Each row has a class, written after it.
[-22 -21 -31 -22   8 -22   3  -1  13  19 -29  33 -23 -37  11  24   9 -15
  46 -10 -22   7 -14 -12 -53  -2   9  26  -3   4  10 -15  -5  17  16 -21]
zubed
[-31  42 -31   3 -13  -4 -12   8 -13   8 -38   5 -51  -9  -2  42   2  -2
  27 -37   8 -11 -32   0 -51   7 -10  12  24  22  32 -38  -3  22  -2  13]
dag
[ -1   1   2 -18  17 -14   1  16 -31 -29 -21  15 -38   3  17  23   9  26
  48 -24  -3 -18 -33 -13   0  -1   9  14   4  18  39 -32 -30  30 -17  12]
zubed
[ -5  -2  29 -20  24  28  49 -39  -9 -10 -16 -11 -12   7  47  41 -25  -6
   2 -27  14   9 -32 -16 -31  -3  -3  -2 -27  15  34  32 -19 -23  46   8]
merep
[-15  -1  -9   0  72  46 -29  10 -23  19 -48 -15 -21 -36 -17 -53   4  39
  49  -1 -33  -9  29  16  54 -72 -13 -31  36 -10 -53   6 -26 -54  -2 -18]
bupad
[ -2   4 -17  -4 -23   3  51  16   4  27 -41   8 -12 -34  37  19 -21 -27
   9 -23   0  39 -12  -2 -49  -2 -17  36  -8   3  28  41  -5 -12  34  -8]
Tez
[-25  10  25  -3  56 -29 -26 -18  36  15  25  -9 -34   9  -6  11   8  16
  32 -31 -40 -25 -27  -4  17  13  20 -16  31  -1 -35 -35  15  19  -1 -24]
merep
[ -4  -5 -18   0  15  17  -9 -16 -44 -21 -16  10  67  -9  13  -7 -20  39
 -23 -14  21  19  -1 -52 -12   4  24  -7 -42 -13  62  44  -6 -33  31  16]
zubed
[ 20  33 -23  45  10 -24  31  23   6  50  27  -7 -35 -32 -20 -39  10 -34
  71  14 -18   2 -13  39   8  34 -32  25  71  21 -82  55 -49  -2  50 -26]
bosag
[-13 -19  -5  -1 -23 -17  21 -28 -15 -34 -17  10 -21  11  21  35 -27 -23
  -6 -28   6 -23 -44 -14 -58 -26   2  28  27  -4  28 -13 -38 -14 -13  51]
Tez
[ 34 -19   7 -15 -23   9   8  20 -48 -62 -14  15  61  -8   3 -56 -40  18
   2  -5 -31  -3  11 -17 -23 -36   8   5 -24   7   8  28 -33 -35  27  50]
zubed
[-24   8  16 -18  28 -25   5 -10 -22 -27  -3  13 -20   8   0  27 -16  23
  36 -16  -7 -16 -38 -31  -4  -1  22 -15  12  11  28 -32  -3  19  -3  16]
Tubun
[   1   28  -25   -6   -4  -27   13    6   12    0  -73  -12  -56 -106
   29   22  -25   -3   -1  -40  -53    6  -32   12  -62  -43   12   29
   10    8  -28   -2    6    5   30    5]
nulun
[-28  22 -28 -28  65  -7   3  19  23  -1  15  51 -55 -45  12   0  -2   3
  23   6 -19   4   5  17 -36 -52  -3  13 -23   2 -74 -13 -23  12   3 -38]
nulun
[ 20   0  12 -11  21  -9  45   3 -38 -15 -26 -17 -18  -7  25 -24 -21 -29
  25 -13 -13  17  -7   0 -19  14   7 -12  -7  -8  18  26 -10   8  34 -11]
ker
[ -8 -50   2 -40 -16 -68   9   5  41  12   5  -3  -2 -11  31   3  18  -1
 -29 -14 -20 -26 -17 -34 -26  15  24  -1   8  -2 -12 -24   1  40 -39 -15]
bupad
[ 34  -5 -45 -13  26  12 -27  -8  -2  -4  54  25  23  22 -27  28  41  10
  -5   5  21  -6  22 -12  40  40  14 -36  13   6   5 -49 -44  40 -31  14]
merep
[ 40  12   4  -5  24  39  -9  53  26  55  -8 -26 -12 -65 -14 -35  26  -2
 110  16 -67  23  72  32  50 -30   0 -17  57  26 -73  19  19   2  67 -76]
fufek
[-21 -18  -9  15  48 -18 -53  -1  45 -13  29  -3 -27 -14  -5   2 -39  18
 -10  -5 -42 -49 -21  -4 -23 -40  39  26  -6   8 -65 -32  15   9  -5  -7]
fufek
[ 20  -9 -24 -11   5 -10   6 -30 -17  -5   8  -7  97 -39   1 -28 -34  -3
 -74  28 -31  44  -6  -5  -3  22  22 -14 -75  -9 -30  84 -15 -32  38  25]
Tubun
[  5 -15  18 -36  83  -3 -41  -6  23 -36  22  14   2  10   7 -25  24  28
  20  -3 -32 -36 -28   1  15  -6   2  -4 -33  -1 -70  13 -43 -16 -11 -28]
nulun
[-21 -21 -17 -34 -35 -29  45  -7  10  19 -10  18  10 -42  23  33  -1 -19
  13 -15   8   1 -17 -17 -25  -7  28  30   7  13  19   8 -40   4  23   2]
bosag
[ -2 -16  -4   3   3   5 -14  -1 -11   1  -1   9  53   2 -31 -10  -6   5
  33  29  12   5 -14 -13   6  38   3  -9   2  -3  25 -10  -7 -12  49   8]
nulun
[-20  -3 -11 -24  -8  23   3  16 -11 -48  10  22  52   9   2 -12 -31  -3
 -30  20  14  19 -19 -26 -34 -16  31  43 -80 -12  -2  51 -16 -21   5 -19]
tep
[  6 -34  -5  57   3 -44   8   7  16   2 -12  -2 -35  -7 -17  18   0 -20
  45   6 -11 -12 -46 -37 -29  27  -6  26  -8  -1  32  -5  20  12  27  -9]
fufek
[-16  -2 -38   5 -57 -29   0  10  52 -29  30  16  -7 -21  -7  14 -21 -20
 -14   1 -10 -33 -29  -4 -41  -6  44  33   9  18 -12 -23   4  45 -10   3]
Tubun
[  3 -57  -1   9  27  31   0 -77  39  84 -98 -72   7 -55  38 -21   7 -21
   4 -60  22  34  54 -25  39 -25 -15 -20  76 -32  21   7  21 -63  28 -46]
fufek
[-10  32 -14 -18  -8 -11   5  21  53  -4  -8   4 -64  15  18  -6  13 -35
 -20 -25  17   1 -10   8 -32  14 -20  -2  20   1 -14 -23  26  28 -45 -42]
dag
[ 25  -6 -10  -1  -1  -6 -29  22 -47 -43  18  -7  72  28 -12   8 -28 -16
 -33  13 -45   0 -11 -32 -66  24  21  12 -51  -4  19  71  -7   0  -6  33]
ker
[ 11  -1 -12   6 -36 -32  10  -6   3 -42  29  14  61  -8 -14 -30 -13  27
  16  10 -37  15 -18 -25  -9  -5  19  14 -55  14   2  23   3  20  27  23]
Tubun
[ 47  18  34   3  64  22  -3  11 -23  -9 -24   7 -19 -24 -46 -80 -21  25
  47  13 -46  28  33  54  49 -26 -32 -21 -45  22 -86  13  -1 -35  36 -18]
dag
[ -6 -46 -34  -9 -22 -27  23 -15  24   5   8   8  71 -50   3  15 -29 -23
 -40   7 -22  22 -13 -21 -21   9  42  -2 -13 -16  -6  26 -20 -30  25   6]
tep
[  1 -18 -23 -23   4   7 -26  13  23 -31  15  22  20   4  12  27 -11 -11
   4  10 -25  -3 -36 -15 -40   3  19  30 -41  10  12   3  -7   6  10  -2]
zubed
[-51  12  -7 -54  -8  16 -16  -8  51  16  42  62 -25  50  17  10  65  15
  55   1  23  -5 -34   7   9   2 -22  32  10  -8 -29 -43 -29  19 -19 -70]
zubed
[ 27  19 -18  -2  18   2  18 -11 -22  -2  15   2 -16  -5  10  11 -18  10
   5 -13  -8   6   9  -2 -21  16  18 -30  63  -3 -14 -15   1  20  14   5]
Tez
[-30  27 -10  -1  27 -12  25   4  -9  -2   5   3 -21 -38   4 -11 -15   8
  34  21 -37   9 -30  20   1 -26  21 -17  -2   3 -38  33 -11 -11  34  -4]
Tez
[  6 -18  17 -26  39  -4  25 -65  65  59 -20 -23 -58 -28  74 -22  34   9
 -36 -37   5  16  15  28  53 -24 -35 -35  38 -52 -48 -22  31 -26 -22 -50]
ker
[ 12  -3  13  15 -36   3   6  38  27  38 -52  15 -79 -35 -10   3  10 -11
  32 -23 -36  -7  -6 -10 -19 -26 -25  40 -17  26   4 -57  31  17  -3 -35]
bosag
[-16  12 -44  23  16  32  -2 -43 -48  18  -8 -15  59 -27  11   6  -5   4
 -19 -14  -6  35  27  -5 -25  -2   0 -20 -14 -23  14  59 -19 -52  44  27]
tep
[ 37  40 -42  13  86   2 -15  13  -1 -69   4  14 -34 -41   2 -33  -7  24
  -1 -11 -23  -7 -15  34  14 -34 -15 -12 -26  -4 -61  22 -43 -22   1  29]
nulun
[-27  18  13  -6  12  -2  57 -38  51  50   7  -7 -46 -24  38  10  15 -16
  -2 -13  12  42  -6  15  12 -18  -6  29  20 -28 -54  48   4   1   5 -81]
merep
[  9 -22  24   3 -12 -52  31 -20   7  32 -19   5 -27 -13  19   8   0 -53
 -10 -16  28  24 -43 -31  -6  54 -12   0   3  -9  41 -31  -8  -1  36 -19]
zubed
[ -4  14  21  -1  -6   9  21 -18 -13  26   6 -24  34  20  12   6  15 -15
   8  14  -4  38 -31 -13  -6  52  -6  12 -23 -14  10  66   4  -2  46 -29]
merep
[ 19  13 -33  28  61  16  23 -19 -32  17   2  -7  17  -2  21  -9   0 -14
 -10  -7  -2  60  27  16   5  25 -36 -36 -26 -34  13  51  -4 -32  35   4]
dag
[-35 -17 -11 -45  22  -3  -6   9  22  24 -48 -10 -58  33  38   5  59 -48
  34 -42   6 -21  -7   3 -28  32 -37 -18  16   2  41 -41 -13  23 -35 -20]
bupad
[ -9   9   9 -23 -13 -27  44   5  -4 -24  47  26 -10  -6  22  47 -12  26
  19   5   0  -8 -35 -19   0 -14  37   8   3  12  18 -22 -12  27  20  17]
bosag
[-23  39 -62  16  43  -7  -2  -4   1  13 -19 -11 -50 -37  29  34  41 -31
  13 -16  11  19 -32 -10 -13  20  -1 -26  18 -36  28  13   4  -1  15 -29]
dag
[ 25 -10  15   3  26   5  -7  20  -3 -48  77  45  33  13 -30 -16 -16  64
   1  41 -16 -12  -3 -23  39 -42  25   4 -46   5 -64  16 -28 -12   5 -15]
fufek
[  3 -13 -46 -30  74 -16 -35 -39   1  28  20  23  25 -20   2  10  20   0
  18 -14 -50  34  31  -7   2   4   6 -46  20 -16 -27 -34 -18   4   1  -2]
zubed
[  2 -36 -14   2  13  21 -18  16  51 -39  24  18  19  12  -7  21 -33   6
  -6  28 -35  -6 -16 -36 -35 -52  14  47 -50   3  -4  25  32 -13 -29  -9]
bosag
[-41  22 -27  -5 -11  -6  14  30  47  10   7   2 -55  19  33  13  19 -37
  14  17   4   3 -22  -1 -45   5 -32  17  -2   4  15   6  39  43 -38 -23]
Tubun
[ -2  22   0  29   8 -22  11  -1  15  24  64   8   5  -2   6  15 -38   7
 -68  -4   4 -20   2  49   0  30  -8   6  29   7 -67  52 -21 -12  -6  30]
Tubun
[ -8  -1 -33 -23 -10 -25  -5  -1  23 -13  -8 -11  -3  -4  13  15  29   5
  42 -29  -7 -22 -41 -19  -9  27  19  -9  41  10  25 -28 -22  30  10   2]
bupad
[-11  15  -7  31  15  51 -13  -4 -53 -12  41 -16  85  22 -37   5 -33   4
 -10  38  -1  36  42  -1   8  -5  34 -18 -25  -8  12  83  -3 -28  27  -6]
dag
[-36  11   0 -12 -48 -56  20 -15  26   2  26  -7  11  13 -13  -8  14   5
  -1  42 -19   5 -41   3 -16  23  11  -5  20   1 -40  18  20  34 -16  -6]
fufek
[-49  -1 -28  39  34  -3  -8 -14  13 -27  50 -23   3  26   7 -19  11  22
  -6  26  12 -21   0   8  39 -57   0  -8 -10 -17  -1  64 -19  -9 -75  18]
ker
[-24  -7  -2 -42 -19 -14   5  -1  30   2 -13  19 -33  -1  -5  22  14  -2
  37 -14 -11 -32 -18  15 -19   3   7   0  22  26  -2 -63  -6  35 -12  17]
merep
[  8 -44 -18  -2  12   5 -12 -24  10 -35   3   5  63 -15   5  20 -27  15
 -30  11  -5   9   7 -29 -31 -33  15  19 -45  -9  21  26  -3 -20  -1  31]
nulun
[-12   1 -15  -5  13  26  -4 -10 -31  21 -30  13  40 -31  12  14 -20   8
 -35  -6 -15  28   8  -3 -16  -4   1   8 -41 -25  12  45   6 -41  31  10]
Tubun
[ -4  15 -10   3 -13   1  13 -20  -8 -23  11  -1   3   5  14  -5   7 -16
 -21  12  16  24  -4  -2 -19  -7  -3  -5 -38 -20  13  14  14  -3  15  -1]
dag
[-11 -15  12  -1 -31 -46  34 -42  15 -24  10 -10  -7  12   9 -16   6 -43
  42   7 -21  -2 -48   7 -29  -6 -15   8 -14   5   2  13 -21   1  24  22]
ker
[ 22   8   4  34  26  15  18  -5 -47  -1  39 -18  88  29 -18 -23  -4  10
  41  11  -2  46  14 -21  34  47  -5 -42  -8   0  31  79 -26 -31  63  -4]
dag
[ 14   4 -24 -32 -21  39 -35  21   9  -3  -3 -11  49 -10  -8   3  -8   4
 -19  36  -3   4 -22 -16 -14  14  19   6 -26  19  -6  12   2  -3  35  -9]
bupad
[  0 -36  39 -15 -41 -21  63 -34  16   3 -32  -1  -8 -18  30 -17   2  -6
 -10 -24   7   0 -18 -10  -7 -25 -14  23 -26   3   0  19 -25 -19   8   3]
merep
[-25  11  26 -33  17  -2  18  56  22 -22   3  36 -29   4 -20 -29  25  13
 109   3 -61   8 -14 -10  14 -57  -2  33 -38  19 -37  11 -21  22 -13 -61]
merep
[-39  17 -41  21 -33   7 -49   0  38  21 114   4  22  32   5  33  12 -16
 -41  64  21 -36   0  42 -32  14  14  41  56 -15 -61  35   4  22 -21   1]
zubed
[-10  20 -13  -6 -29 -31   1  13  18 -21 -29 -14 -63 -43  16  40 -41 -17
 -29 -26  -8 -22 -38  11 -53 -16  45  38  34   3  -8 -39  28  37 -12   2]
dag
[  1 -26  24   2  14  -5 -12 -33  56  10  41 -23  14  -9  22 -17 -42  16
 -10 -15 -54 -19   4  15 -26  -9  52  24  13  -4 -77  15  42   8  33 -43]
Tez
[ -7  30 -11  37 -32 -10  25  30  32   3  10 -20 -50  10  34 -14  25 -13
  15  -7  27  -4 -39  -1 -18  34 -26  40   3  -1   6  23  18  28  -3 -39]
tep
[  8 -27 -34 -33  40   3  -9   6 -23 -47 -12  11  36  -7  21  36 -51  11
 -18 -15 -33 -14 -24 -27 -58 -12  36  26 -36   8  24  16 -21  -8  -1  56]
bosag
[ 22  24 -16  20  11  -2   1  38 -42 -24 -28  26 -41 -26   5   2  18  34
  48 -44 -32 -10  -2 -15 -17   3   3  -7 -16  10  45 -19  -3  22  19   4]
zubed
[ 14   4 -29 -37   2 -21 -26  -7  47  -9  37  28  10  11   8  40  18  33
 -26  27  -5  -9 -59 -15 -31  64  14   2 -10  15 -26  -1  19  38 -21 -18]
zubed
[  3   0   6  12 -16 -22  55  10  -7 -10 -10 -10 -25 -12  28   9  12   1
  48   5   6  17 -30 -21 -13  -1 -18  17  10  -1  26  27   2   5  10  -4]
tep
[ -7 -10 -17  17  10   2 -11  -9   8 -23  32   2  37 -21  -9   6 -32 -22
 -41  31   4  20  -4  -6   4 -41  21  10 -35 -23 -13  30  -8 -40  15   7]
dag
[-29  -4  -3  15 -22 -25  -2   3  36 -33  18 -18 -22  14   5   8   8   0
  39   2 -18 -36 -55   0 -15   2  11  18   4  19   4 -10   5  20 -16   7]
tep
[-21  -6  -9 -16  -6 -19  -2  14   4  21 -19  -2 -10 -40  14  15 -16 -20
  -7  -6 -29 -14 -24  19 -24   5  22  11  -1   4 -20 -12 -12  -2  39   8]
fufek
